Below are the code and all the weights of a small trained network. Each question names an input and a class and asks about switching units off, where a switched-off unit gives its printed mean instead of its output.

import numpy as np


def w(rows, s, z=0):
    codes = np.array(rows[::2]) - 128.0
    scale = np.full(codes.shape[1], s)
    scale[-1] = z or s
    return codes * scale


def norm(h):
    return h / np.sqrt((h * h).mean(-1, keepdims=True) + 1e-5)


def f(y):
    return y / 2 * (1 + np.tanh(0.7978845608 * (y + 0.044715 * y**3)))


def log_softmax(a):
    a = a - a.max(-1, keepdims=True)
    return a - np.log(np.exp(a).sum(-1, keepdims=True))


def net(x, mask):
    res = np.array(x, float).reshape(1, 6) / 4 @ E
    u = 0
    for l in range(2):
        y = f(norm(res) @ A[l][:, :-1].T + A[l][:, -1])
        res = res + np.where(mask[u : u + 9], y, B[l][:, -1]) @ B[l][:, :-1]
        u += 9
    return log_softmax(norm(res)[-1] @ U[:, :-1].T + U[:, -1])


A, B = {}, {}
E = w([
[128,128,128,127,128,124,128,125],'x0',
[136,250,132,115,141,110,135,139],'x1',
[128,128,127,128,131,131,128,126],'x2',
[128,128,129,127,125,126,130,124],'x3',
[114,124,124,36,129,144,28,128],'x4',
[149,127,252,121,119,118,137,129],'x5',
],0.004)
A[0] = w([
[112,194,126,216,143,94,234,119,15],'L0N0',
[104,27,5,147,134,115,120,111,107],'L0N1',
[156,135,121,121,97,130,163,151,65],'L0N2',
[152,11,188,124,158,93,126,152,63],'L0N3',
[159,62,116,237,87,136,218,113,80],'L0N4',
[131,127,189,229,139,105,211,98,7],'L0N5',
[160,198,3,137,123,98,121,131,50],'L0N6',
[136,123,50,220,170,130,203,163,38],'L0N7',
[153,180,160,147,114,152,114,162,82],'L0N8',
],0.0057,0.0012)
B[0] = w([
[203,108,138,101,2,186,89,100,254],'L0N0',
[248,152,131,32,121,80,138,173,215],'L0N1',
[120,150,138,141,147,98,28,121,128],'L0N2',
[58,79,120,139,85,183,133,90,187],'L0N3',
[37,154,136,127,233,61,155,144,239],'L0N4',
[145,119,63,104,167,196,138,244,236],'L0N5',
[31,102,99,155,141,205,151,102,209],'L0N6',
[98,125,171,148,79,49,138,12,215],'L0N7',
[102,175,131,65,140,117,176,110,155],'L0N8',
],0.0068,0.0046)
A[1] = w([
[240,123,121,151,134,129,99,157,109],'L1N0',
[132,191,194,158,182,72,110,96,30],'L1N1',
[131,79,156,194,102,140,66,86,67],'L1N2',
[105,85,130,216,195,138,115,174,45],'L1N3',
[149,131,134,161,163,4,134,106,1],'L1N4',
[187,164,106,154,150,140,152,135,114],'L1N5',
[175,181,161,175,95,138,67,198,92],'L1N6',
[149,134,98,238,85,131,93,53,47],'L1N7',
[89,158,61,179,196,136,83,129,69],'L1N8',
],0.011,0.0023)
B[1] = w([
[196,119,55,110,96,151,102,184,238],'L1N0',
[74,193,136,52,114,45,67,174,168],'L1N1',
[144,93,219,113,84,157,107,60,187],'L1N2',
[58,84,110,149,107,97,141,253,181],'L1N3',
[186,75,141,161,216,73,171,29,212],'L1N4',
[157,88,205,158,134,164,75,108,171],'L1N5',
[160,167,188,231,163,101,167,115,255],'L1N6',
[70,170,35,175,53,89,115,118,218],'L1N7',
[126,148,150,147,220,205,128,99,209],'L1N8',
],0.012,0.0026)
U = w([
[172,75,113,128,205,9,193,30,253],'0',
[18,55,126,163,139,119,183,254,223],'1',
[227,88,37,32,99,148,78,187,93],'2',
[104,45,231,77,53,182,85,42,53],'3',
[39,178,43,193,13,121,144,40,151],'4',
[243,186,191,240,114,157,151,175,123],'5',
[72,183,89,110,250,251,117,85,53],'6',
[75,242,190,68,134,34,80,162,73],'7',
],0.0087,0.00048)

Each question gives the input, the list of numbers given to net, and the class t.
The units are the neurons (one row each of A and B). Each row of codes is followed by its name. A weight is (code - 128) times the scale printed after its matrix; where a second scale follows, it is the last column's (A, B and U).
mask holds one flag per neuron, layer by layer. A switched-off neuron (its flag False) gives its mean, the last column of its row in B, instead of its output. The means were averaged over made-up inputs and are rounded, as every weight is.
A unit's drop is (log p(t) with every unit on - log p(t) with that unit switched off) / (log p(t) with every unit on - log p(t) with every unit switched off).
The circuit of an input: a set's keep is (log p(t) with only the set's units on - log p(t) with every unit switched off) / (log p(t) with every unit on - log p(t) with every unit switched off). Starting from the 12 units with the biggest drops (on a tie, the unit counted first), units are removed one at a time, each time the one whose removal leaves the highest keep (on an exact tie, the one counted first), for as long as the keep stays at least 0.8.
units of the circuit, in order: the units of the circuit, biggest drop first
k most important neurons: the k neurons with the biggest drops, biggest first
top k neurons in layer l: the k neurons of layer l with the biggest drops, biggest first
input [8,0,5,-7,0,-8], class 0: units of the circuit, in order => [L0N1 L0N7 L0N5]
input [8,-4,-4,2,1,-6], class 2: 3 most important neurons => [L0N1 L1N0 L0N4]
input [-3,-5,3,7,-7,1], class 1: units of the circuit, in order => [L0N4 L1N3]
input [-6,-7,-2,5,-1,8], class 1: units of the circuit, in order => [L0N0 L1N3]
input [-3,-5,-6,-1,-4,0], class 0: units of the circuit, in order => [L0N4 L1N4]
input [-1,-3,8,1,-7,-1], class 0: 2 most important neurons => [L0N7 L0N4]
input [-5,-1,2,-4,0,6], class 1: most important neuron => [L0N0]
input [-3,-1,-8,7,1,-4], class 2: 2 most important neurons => [L0N1 L0N4]
input [1,2,2,5,-1,0], class 4: 4 most important neurons => [L0N1 L1N7 L0N0 L0N6]
input [-5,-4,-6,8,0,-3], class 0: units of the circuit, in order => [L0N0 L0N5]
input [-6,-1,1,6,-3,-7], class 0: 2 most important neurons => [L0N1 L1N4]
input [-5,6,1,0,4,0], class 6: top 3 neurons in layer 0 => [L0N7 L0N1 L0N6]
input [5,-6,-4,-2,0,-4], class 0: top 3 neurons in layer 0 => [L0N0 L0N5 L0N4]
input [2,0,-2,1,-7,-5], class 0: units of the circuit, in order => [L0N7 L1N4]
input [-5,1,-7,-3,-5,0], class 4: top 2 neurons in layer 0 => [L0N7 L0N0]
input [0,6,-4,5,-5,-2], class 4: 2 most important neurons => [L1N7 L0N0]
input [3,-5,-4,2,-8,-5], class 0: units of the circuit, in order => [L0N4 L1N4]
input [6,-6,-8,-5,2,-2], class 2: units of the circuit, in order => [L0N1]
input [6,2,6,-1,7,-4], class 6: units of the circuit, in order => [L0N0 L1N8]
input [-5,3,1,0,1,7], class 7: units of the circuit, in order => [L1N1]
input [4,-6,-8,6,-5,2], class 1: 2 most important neurons => [L0N5 L1N3]
input [-4,4,6,6,1,0], class 6: 2 most important neurons => [L0N7 L0N0]
input [-1,6,8,2,8,-1], class 6: units of the circuit, in order => [L0N1 L1N8]
input [-3,0,6,5,-3,5], class 1: top 2 neurons in layer 0 => [L0N1 L0N4]
input [-7,8,8,2,-3,0], class 4: units of the circuit, in order => [L0N1 L1N7 L0N0]
input [5,3,-3,3,3,-2], class 6: units of the circuit, in order => [L1N8 L0N0]
input [4,1,-1,4,6,4], class 7: 2 most important neurons => [L0N0 L0N6]
input [-7,-4,-3,-4,1,-5], class 2: 4 most important neurons => [L0N1 L1N0 L0N4 L1N6]
